Below are the code and all the weights of a small trained network. Each question names an input and a class and asks about switching units off, where a switched-off unit gives its printed mean instead of its output.

import numpy as np


def w(rows, s, z=0):
    codes = np.array(rows[::2]) - 128.0
    scale = np.full(codes.shape[1], s)
    scale[-1] = z or s
    return codes * scale


def norm(h):
    return h / np.sqrt((h * h).mean(-1, keepdims=True) + 1e-5)


def f(y):
    return np.maximum(y, 0)


def log_softmax(a):
    a = a - a.max(-1, keepdims=True)
    return a - np.log(np.exp(a).sum(-1, keepdims=True))


def net(x, mask):
    res = np.array(x, float).reshape(1, 7) / 4 @ E
    u = 0
    for l in range(4):
        y = f(norm(res) @ A[l][:, :-1].T + A[l][:, -1])
        res = res + np.where(mask[u : u + 3], y, B[l][:, -1]) @ B[l][:, :-1]
        u += 3
    return log_softmax(norm(res)[-1] @ U[:, :-1].T + U[:, -1])


A, B = {}, {}
E = w([
[179,20,94,255,104,145,109],'x0',
[131,122,116,117,125,119,120],'x1',
[134,144,130,142,117,129,128],'x2',
[148,144,145,146,124,153,159],'x3',
[196,134,229,108,133,53,93],'x4',
[98,117,149,137,141,135,124],'x5',
[150,179,120,116,138,193,28],'x6',
],0.0091)
A[0] = w([
[141,182,126,155,162,178,2,55],'L0N1',
[85,129,112,185,104,3,197,125],'L0N2',
[117,123,96,129,130,159,146,4],'L0N3',
],0.008,0.0029)
B[0] = w([
[165,57,126,51,127,171,208,229],'L0N1',
[192,125,136,64,110,250,161,253],'L0N2',
[83,120,32,121,124,107,135,144],'L0N3',
],0.012,0.0054)
A[1] = w([
[154,52,114,203,50,123,90,3],'L1N1',
[167,126,186,122,122,93,112,45],'L1N2',
[34,184,2,153,65,142,151,54],'L1N3',
],0.0096,0.0018)
B[1] = w([
[107,248,106,124,209,122,114,226],'L1N1',
[68,76,127,181,70,138,79,198],'L1N2',
[93,116,174,180,51,99,46,255],'L1N3',
],0.012,0.0045)
A[2] = w([
[184,39,22,214,255,126,151,59],'L2N1',
[231,131,254,130,131,47,96,194],'L2N2',
[60,223,159,20,113,95,131,3],'L2N3',
],0.0061,0.00064)
B[2] = w([
[102,231,232,122,179,101,165,221],'L2N1',
[2,24,41,177,126,68,20,250],'L2N2',
[178,186,42,193,116,65,183,253],'L2N3',
],0.0085,0.0039)
A[3] = w([
[91,255,43,147,162,47,169,53],'L3N1',
[160,153,152,214,248,193,145,2],'L3N2',
[102,164,47,174,85,236,174,29],'L3N3',
],0.0055,0.0013)
B[3] = w([
[131,227,247,208,195,183,141,243],'L3N1',
[135,142,157,101,166,77,234,208],'L3N2',
[143,52,86,127,120,109,114,253],'L3N3',
],0.012,0.0036)
U = w([
[144,254,155,215,206,100,158,2],'0',
[80,53,88,197,69,76,59,217],'1',
[202,83,102,69,154,153,176,152],'2',
],0.0089,0.00056)

Each question gives the input, the list of numbers given to net, and the class t.
The units are the neurons (one row each of A and B). Each row of codes is followed by its name. A weight is (code - 128) times the scale printed after its matrix; where a second scale follows, it is the last column's (A, B and U).
mask holds one flag per neuron, layer by layer. A switched-off neuron (its flag False) gives its mean, the last column of its row in B, instead of its output. The means were averaged over made-up inputs and are rounded, as every weight is.
A unit's drop is (log p(t) with every unit on - log p(t) with that unit switched off) / (log p(t) with every unit on - log p(t) with every unit switched off).
The circuit of an input: a set's keep is (log p(t) with only the set's units on - log p(t) with every unit switched off) / (log p(t) with every unit on - log p(t) with every unit switched off). Starting from all 12 units, units are removed one at a time, each time the one whose removal leaves the highest keep (on an exact tie, the one counted first), for as long as the keep stays at least 0.8.
units of the circuit, in order: the units of the circuit, biggest drop first
unit that matters most: the unit with the biggest drop
k most important neurons: the k neurons with the biggest drops, biggest first
top k neurons in layer l: the k neurons of layer l with the biggest drops, biggest first
drop when u is switched off: that unit's drop, to one decimal
input [-3,2,-8,-8,8,8,7], class 1: unit that matters most => L0N2
input [-6,1,6,-7,7,0,2], class 1: 4 most important neurons => L2N2; L1N1; L1N2; L2N1
input [-4,6,8,4,-6,-8,4], class 1: units of the circuit, in order => L1N3; L0N2
input [5,2,6,2,0,-5,5], class 0: 3 most important neurons => L0N2; L2N1; L1N1
input [6,-2,-1,-8,1,-1,7], class 2: 2 most important neurons => L0N1; L3N1
input [1,-2,1,3,-3,1,-2], class 1: top 2 neurons in layer 0 => L0N1; L0N3
input [-5,0,2,1,-1,8,-6], class 2: 2 most important neurons => L0N2; L1N1
input [-4,-7,4,4,5,2,-7], class 2: units of the circuit, in order => L0N2; L3N1
input [-6,1,2,7,-2,8,7], class 2: 2 most important neurons => L0N1; L1N1
input [-3,-2,8,-7,5,4,7], class 2: 2 most important neurons => L0N1; L1N3
input [0,-3,6,-7,5,-4,-8], class 2: 2 most important neurons => L0N2; L1N3
input [6,4,3,8,4,-3,-3], class 0: 2 most important neurons => L1N1; L0N1
input [6,-3,-7,-1,1,3,8], class 2: drop when L3N1 is switched off => 0.3
input [2,-3,6,-7,8,-7,4], class 1: drop when L2N1 is switched off => 0.0
input [1,-4,8,-8,-3,-1,4], class 2: top neuron in layer 0 => L0N1
input [-2,-3,1,-5,-3,1,-1], class 1: drop when L1N3 is switched off => 3.2
input [7,-6,8,2,5,-3,3], class 0: top 2 neurons in layer 1 => L1N1; L1N3
